Where the symbols take the units:
bq: a>hf, g>hl, i>rm, e>fs, t>tt, m>mc
jh: a>ff, g>gl, i>fb, e>lj, t>zc, m>sr
cp: a>jn, g>tt, i>fs, e>nj, t>rc, m>bh
gl: a>jh, g>fb, i>rh, e>qp, t>lj, m>ff
zh: a>hr, g>mt, i>mm, e>hp, t>ph, m>rt
lt: a>fs, g>sb, i>mc, e>bh, t>lz, m>tt
hb: a>mf, g>dg, i>qr, e>rh, t>fb, m>lp
bm: a>jl, g>rt, i>hr, e>dl, t>nr, m>hp
rm: a>hl, g>cz, i>rf, e>sb, t>lt, m>bq
dg: a>hb, g>qr, i>br, e>hj, t>rh, m>mf
gj: a>dl, g>ph, i>hp, e>br, t>qr, m>nr
tb: a>sz, g>nr, i>dl, e>hb, t>mf, m>br
rh: a>fb, g>hj, i>cf, e>sr, t>fp, m>gl
cz: a>rm, g>rf, i>zd, e>mc, t>sb, m>hl
nj: a>rc, g>pf, i>lz, e>zh, t>hr, m>fq
br: a>qr, g>sz, i>tb, e>lp, t>cf, m>dg
fp: a>qp, g>sr, i>ff, e>gh, t>mn, m>lj
mt: a>zh, g>mm, i>fq, e>jl, t>hp, m>hr
rf: a>cz, g>zd, i>mn, e>hf, t>mc, m>rm
ph: a>gj, g>hp, i>jl, e>sz, t>br, m>dl
rc: a>fq, g>nj, i>pf, e>hr, t>rt, m>mm
hp: a>ph, g>jl, i>bm, e>tb, t>sz, m>gj
mc: a>sb, g>hf, i>bq, e>cp, t>jn, m>lt
bh: a>lz, g>jn, i>cp, e>fq, t>mm, m>pf
gh: a>mn, g>mz, i>zc, e>rm, t>hl, m>zd
jn: a>bh, g>cp, i>tt, e>rc, t>fq, m>lz
cf: a>hj, g>lp, i>mf, e>jh, t>ff, m>rh
fq: a>mm, g>rc, i>nj, e>rt, t>bm, m>mt
tt: a>cp, g>fs, i>lt, e>pf, t>nj, m>jn
rt: a>bm, g>hr, i>zh, e>gj, t>dl, m>jl
sr: a>fp, g>ff, i>jh, e>mz, t>gh, m>qp
sz: a>br, g>tb, i>nr, e>mf, t>lp, m>qr
hj: a>rh, g>cf, i>lp, e>ff, t>sr, m>fb
zd: a>rf, g>mn, i>gh, e>bq, t>hf, m>cz
lp: a>cf, g>mf, i>hb, e>gl, t>jh, m>hj
hr: a>rt, g>zh, i>mt, e>ph, t>gj, m>bm
hf: a>mc, g>bq, i>hl, e>tt, t>cp, m>sb
dl: a>nr, g>gj, i>ph, e>qr, t>dg, m>tb
nr: a>tb, g>dl, i>gj, e>dg, t>hb, m>sz
mn: a>zd, g>gh, i>mz, e>hl, t>bq, m>rf
hl: a>bq, g>rm, i>cz, e>lt, t>fs, m>hf
qp: a>lj, g>fp, i>sr, e>mn, t>zd, m>zc
jl: a>hp, g>bm, i>rt, e>nr, t>tb, m>ph
mz: a>gh, g>zc, i>lj, e>cz, t>rm, m>mn
fs: a>tt, g>lt, i>sb, e>lz, t>pf, m>cp
ff: a>sr, g>jh, i>gl, e>zc, t>mz, m>fp
fb: a>gl, g>rh, i>hj, e>fp, t>qp, m>jh
lz: a>pf, g>bh, i>jn, e>mm, t>mt, m>nj
qr: a>dg, g>br, i>sz, e>cf, t>hj, m>hb
mm: a>mt, g>fq, i>rc, e>bm, t>jl, m>zh
lj: a>zc, g>qp, i>fp, e>zd, t>rf, m>mz
sb: a>lt, g>mc, i>hf, e>jn, t>bh, m>fs
mf: a>lp, g>hb, i>dg, e>fb, t>gl, m>cf
zc: a>mz, g>lj, i>qp, e>rf, t>cz, m>gh
pf: a>nj, g>lz, i>bh, e>mt, t>zh, m>rc

In the rows, zero is written as 156.

The rows follow the links: the fewer symbols apart two units are, the more alike their rows tend to be.

Each row is also shifted at random along 3 hidden directions that mean nothing.

Name the unit of each row.
196,169,116,157,139,176,170,172,146,167,178,137,171,160,164,154,194,174,154,147,141,151,168,162,145,153,155,143,152,131,151,157,168,162,138,201,164,154
unit: zh
131,154,131,203,142,138,164,165,146,162,131,159,163,151,158,143,164,171,160,140,159,165,168,159,138,152,167,154,173,152,125,158,155,158,143,182,181,162
unit: cp
218,174,148,116,169,139,147,171,142,151,191,133,151,173,165,170,179,157,151,144,145,130,166,149,164,144,143,145,150,134,184,160,149,151,171,166,136,164
unit: tb
116,174,125,148,143,142,173,179,137,165,173,135,174,148,155,157,190,180,146,141,151,144,166,145,145,149,155,139,167,136,161,158,155,168,141,192,156,171
unit: hr
88,159,126,177,146,169,151,166,153,157,158,148,157,176,174,150,176,156,167,150,145,160,174,168,151,151,157,156,150,144,138,156,158,151,158,187,168,141
unit: nj
158,148,139,207,144,155,160,156,155,162,121,170,159,151,163,145,151,161,166,153,161,175,165,166,141,158,166,164,168,163,122,161,154,154,149,169,184,156
unit: sb
114,140,163,199,139,169,174,143,164,168,118,177,168,128,144,144,138,162,155,165,175,183,148,163,143,172,169,160,169,178,128,152,166,173,131,152,183,156
unit: bq
242,162,179,121,158,147,171,158,158,160,173,152,169,129,137,163,153,168,133,162,166,145,140,138,157,164,151,148,162,161,186,154,159,175,141,141,139,182
unit: cf
148,140,177,190,159,124,139,144,156,149,121,177,141,158,156,150,127,147,165,157,170,168,156,162,153,156,167,168,172,178,138,161,139,141,170,136,169,162
unit: rf
102,157,177,100,184,151,118,148,162,131,188,148,129,196,173,173,145,124,164,164,144,136,152,154,184,148,138,164,131,150,193,160,145,133,199,131,120,146
unit: hb
137,151,142,205,126,172,193,156,158,179,127,168,186,120,137,139,162,183,151,153,168,179,158,158,132,169,176,151,179,167,122,149,170,181,110,178,191,164
unit: fs
179,142,142,201,146,176,153,152,166,161,125,173,153,164,164,139,150,152,173,158,154,178,162,174,151,156,169,166,155,163,121,156,163,148,151,167,184,135
unit: mc
193,164,154,110,169,190,155,163,165,154,192,141,158,172,166,168,173,153,152,165,135,142,149,155,172,153,143,152,125,138,183,154,171,155,164,159,132,141
unit: sz
180,172,129,130,144,193,184,174,156,173,187,134,183,145,152,161,187,175,141,155,143,148,155,153,153,161,148,142,145,135,170,151,179,177,133,188,146,154
unit: hp
163,144,193,134,179,161,135,142,173,142,161,168,137,163,155,166,123,133,159,170,162,153,140,153,176,162,150,173,147,172,176,155,152,147,176,118,138,147
unit: jh
178,151,195,126,168,188,160,140,179,155,164,163,157,143,141,164,129,144,145,177,161,156,133,155,166,171,155,168,145,177,176,152,173,167,152,119,139,152
unit: gl
81,161,156,104,177,203,139,160,173,144,200,145,146,188,178,172,164,141,162,166,131,144,153,158,182,154,139,156,115,138,187,154,170,144,177,155,128,126
unit: nr
112,172,144,118,172,107,144,173,134,146,188,134,147,171,166,169,174,163,148,139,152,126,165,143,159,140,142,143,160,136,187,163,133,146,175,160,132,181
unit: dl
223,154,189,145,165,114,154,151,156,146,150,161,152,141,140,159,134,157,142,155,175,146,147,141,155,156,156,154,177,178,168,157,136,158,162,118,147,186
unit: ff
68,143,208,147,163,144,163,136,169,150,146,174,156,130,135,157,117,148,145,177,179,165,133,146,160,172,164,168,170,191,166,153,153,168,155,103,152,175
unit: qp
176,146,193,144,172,160,147,137,173,144,156,170,145,154,148,158,125,141,156,173,164,161,143,157,169,166,158,168,152,178,166,156,156,154,167,117,147,150
unit: sr

Start, symbols taken left to right, then the unit you end at.
Answers are names.
91,164,124,168,148,142,155,169,140,155,158,145,159,170,170,154,183,171,161,139,150,146,174,159,148,145,153,147,161,137,149,159,148,151,158,185,164,159
e m i => rt
98,158,126,170,143,160,164,170,148,165,156,145,167,160,163,151,183,168,163,146,146,157,168,164,146,149,157,151,160,141,143,154,160,157,145,191,167,153
g g m => rc
214,144,155,208,152,97,139,154,143,152,112,169,138,160,161,145,144,154,169,141,171,164,172,158,143,146,167,164,182,166,128,163,126,141,168,157,180,173
m g a t g => tt
157,142,164,198,152,120,146,148,149,154,114,173,151,147,153,147,136,157,158,151,176,171,160,158,147,157,171,167,182,174,133,158,140,150,157,145,177,166
i e i a => bq
122,146,199,158,155,165,165,134,172,161,141,176,159,128,136,154,124,152,145,177,178,168,131,152,158,175,165,166,165,187,160,149,162,170,146,114,156,162
a m => gh
101,158,128,188,143,144,159,167,141,164,143,153,160,159,164,149,175,166,163,141,153,161,177,163,145,149,164,152,168,146,135,160,149,153,152,186,175,158
a m i => pf
136,141,187,182,160,159,150,136,166,153,128,181,151,145,150,151,119,143,162,170,170,177,143,160,161,161,166,172,160,183,140,154,155,157,157,125,165,151
i g i t => zd
146,158,191,122,176,129,140,149,160,141,171,157,141,156,147,171,138,144,148,161,166,143,142,142,168,158,149,161,158,167,185,160,140,151,179,118,132,171
i i e => fb
225,179,132,128,141,187,196,175,152,174,191,129,188,137,145,159,191,187,134,153,147,145,151,152,148,163,150,135,153,133,169,152,179,182,120,191,150,167
e e t => gl
96,173,148,120,158,135,173,172,139,163,187,134,176,139,143,164,182,179,134,148,155,134,152,140,149,151,147,135,167,140,181,155,151,173,144,164,137,184
e e m m => fb
175,152,124,199,139,176,162,162,153,166,138,158,165,160,169,143,173,165,169,148,153,171,172,167,144,151,165,155,158,147,123,159,161,154,145,189,185,144
m g i i => fs
192,152,131,204,132,187,174,159,159,171,130,162,175,148,157,143,166,169,166,154,152,181,165,172,142,157,166,155,158,154,118,157,171,166,132,191,189,143
g a a => cp
166,165,163,105,170,175,149,155,162,151,191,146,155,169,159,173,163,146,151,169,143,140,147,151,173,155,142,155,135,148,186,155,163,156,166,149,132,147
m a a => lp
192,167,176,115,168,150,161,156,159,155,182,145,161,144,146,165,154,158,140,161,157,140,144,142,167,161,150,153,151,158,186,156,156,167,158,137,133,171
a g t => gl
124,163,198,126,167,89,163,152,143,150,157,154,158,125,127,162,132,166,128,152,184,141,143,130,152,157,153,153,187,176,183,160,132,169,156,116,134,207
m g e m i => qp
